Here is a tiny trained network, its code and every weight. The questions are about switching its units off for an input and a class, where a switched-off unit gives its printed mean instead of its output.

import numpy as np


def w(rows, s, z=0):
    codes = np.array(rows[::2]) - 128.0
    scale = np.full(codes.shape[1], s)
    scale[-1] = z or s
    return codes * scale


def norm(h):
    return h / np.sqrt((h * h).mean(-1, keepdims=True) + 1e-5)


def f(y):
    return y / 2 * (1 + np.tanh(0.7978845608 * (y + 0.044715 * y**3)))


def log_softmax(a):
    a = a - a.max(-1, keepdims=True)
    return a - np.log(np.exp(a).sum(-1, keepdims=True))


def net(x, mask):
    res = np.array(x, float).reshape(1, 7) / 4 @ E
    u = 0
    for l in range(2):
        y = f(norm(res) @ A[l][:, :-1].T + A[l][:, -1])
        res = res + np.where(mask[u : u + 10], y, B[l][:, -1]) @ B[l][:, :-1]
        u += 10
    return log_softmax(norm(res)[-1] @ U[:, :-1].T + U[:, -1])


A, B = {}, {}
E = w([
[129,128,125],'x0',
[164,135,216],'x1',
[128,131,126],'x2',
[236,245,66],'x3',
[130,126,131],'x4',
[131,128,129],'x5',
[4,253,193],'x6',
],0.0052)
A[0] = w([
[154,62,101,252],'0.n0',
[25,52,105,121],'0.n1',
[55,145,80,119],'0.n2',
[84,81,245,130],'0.n3',
[48,48,133,93],'0.n4',
[203,211,115,233],'0.n5',
[86,97,107,111],'0.n6',
[77,87,186,106],'0.n7',
[205,98,130,120],'0.n8',
[88,127,45,121],'0.n9',
],0.012,0.0041)
B[0] = w([
[52,193,126,227],'0.n0',
[116,162,83,224],'0.n1',
[138,152,158,173],'0.n2',
[80,61,143,218],'0.n3',
[137,145,32,205],'0.n4',
[39,177,15,255],'0.n5',
[145,198,121,146],'0.n6',
[91,133,82,180],'0.n7',
[49,51,125,178],'0.n8',
[145,122,254,162],'0.n9',
],0.0073,0.0061)
A[1] = w([
[194,75,71,195],'1.n0',
[123,190,87,86],'1.n1',
[251,73,127,57],'1.n2',
[189,61,125,254],'1.n3',
[199,153,112,86],'1.n4',
[46,143,140,200],'1.n5',
[135,185,108,69],'1.n6',
[184,206,110,103],'1.n7',
[102,104,102,195],'1.n8',
[112,171,52,68],'1.n9',
],0.015,0.005)
B[1] = w([
[77,255,165,141],'1.n0',
[129,70,166,181],'1.n1',
[111,255,148,125],'1.n2',
[139,236,195,129],'1.n3',
[77,103,36,120],'1.n4',
[238,137,100,248],'1.n5',
[102,82,205,149],'1.n6',
[73,40,79,149],'1.n7',
[187,185,176,192],'1.n8',
[151,58,217,206],'1.n9',
],0.0083,0.012)
U = w([
[77,250,183,191],'0',
[169,75,199,105],'1',
[152,99,122,148],'2',
[38,99,18,3],'3',
[166,106,134,89],'4',
[165,99,131,57],'5',
],0.014,0.0058)

Each question gives the input, the list of numbers given to net, and the class t.
The units are the neurons (one row each of A and B). Each row of codes is followed by its name. A weight is (code - 128) times the scale printed after its matrix; where a second scale follows, it is the last column's (A, B and U).
mask holds one flag per neuron, layer by layer. A switched-off neuron (its flag False) gives its mean, the last column of its row in B, instead of its output. The means were averaged over made-up inputs and are rounded, as every weight is.
A unit's drop is (log p(t) with every unit on - log p(t) with that unit switched off) / (log p(t) with every unit on - log p(t) with every unit switched off).
The circuit of an input: a set's keep is (log p(t) with only the set's units on - log p(t) with every unit switched off) / (log p(t) with every unit on - log p(t) with every unit switched off). Starting from the 12 units with the biggest drops (on a tie, the unit counted first), units are removed one at a time, each time the one whose removal leaves the highest keep (on an exact tie, the one counted first), for as long as the keep stays at least 0.8.
circuit, biggest first: the units of the circuit, biggest drop first
unit that matters most: the unit with the biggest drop
top k neurons: the k neurons with the biggest drops, biggest first
top k neurons in layer l: the k neurons of layer l with the biggest drops, biggest first
input [1,5,-5,-8,2,4,1], class 3: circuit, biggest first -> 1.n9, 0.n4
input [3,2,4,1,-7,-8,-8], class 0: unit that matters most -> 1.n0
input [2,-4,6,8,-2,-7,-2], class 3: circuit, biggest first -> 1.n5, 1.n7
input [-4,-7,-5,-3,-5,-8,5], class 2: top 2 neurons -> 0.n0, 1.n5
input [-1,-1,-8,1,-4,-4,5], class 4: circuit, biggest first -> 0.n0, 1.n5
input [5,2,3,6,6,5,0], class 3: top 2 neurons in layer 0 -> 0.n5, 0.n9
input [-5,-6,-8,8,-2,-2,7], class 3: top 4 neurons -> 1.n7, 1.n8, 0.n0, 1.n0
input [-6,-1,8,6,0,0,5], class 4: circuit, biggest first -> 0.n0, 1.n0
input [-7,4,5,-1,-2,0,6], class 5: circuit, biggest first -> 1.n5, 0.n0
input [2,3,-7,-8,3,3,7], class 3: top 4 neurons in layer 1 -> 1.n9, 1.n0, 1.n3, 1.n5
input [-1,3,2,-5,2,8,3], class 2: top 2 neurons -> 1.n5, 0.n5
input [5,2,8,8,2,-6,-4], class 3: top 2 neurons -> 0.n5, 1.n5
input [1,-8,-2,-4,8,-1,6], class 1: top 2 neurons -> 0.n5, 0.n0
input [-1,-4,-7,-5,-4,4,4], class 4: unit that matters most -> 0.n5
input [-7,1,-7,5,7,1,5], class 4: top 3 neurons in layer 1 -> 1.n9, 1.n1, 1.n0
input [5,-2,-6,7,-7,2,4], class 3: top 2 neurons -> 1.n7, 0.n5
input [-8,-8,-3,7,8,-2,2], class 1: top 4 neurons in layer 0 -> 0.n9, 0.n4, 0.n1, 0.n0
input [-6,-5,-3,3,2,-8,-8], class 0: top 2 neurons -> 1.n0, 1.n5
input [5,4,-1,-7,-3,-5,4], class 3: top 4 neurons -> 0.n3, 1.n9, 0.n7, 1.n1
input [-6,0,-5,4,-4,-1,3], class 5: unit that matters most -> 1.n9
input [-8,-1,-4,-8,-3,7,2], class 3: top 2 neurons in layer 0 -> 0.n3, 0.n7
input [7,-1,-8,0,-4,6,2], class 4: top 2 neurons in layer 0 -> 0.n4, 0.n5
input [-4,0,8,8,-2,1,-3], class 3: top 3 neurons -> 1.n5, 0.n5, 1.n0
input [4,2,-8,2,-8,1,6], class 4: top 2 neurons in layer 0 -> 0.n0, 0.n9
input [-2,-5,7,-5,3,1,-8], class 0: top 2 neurons -> 1.n0, 0.n5
input [2,1,-5,6,-3,-1,-8], class 0: top 2 neurons -> 1.n0, 1.n5
input [-3,-3,-3,6,-8,-7,3], class 2: top 3 neurons in layer 1 -> 1.n9, 1.n1, 1.n7
input [4,1,-6,6,-1,5,-3], class 3: top 3 neurons -> 0.n5, 1.n5, 0.n9
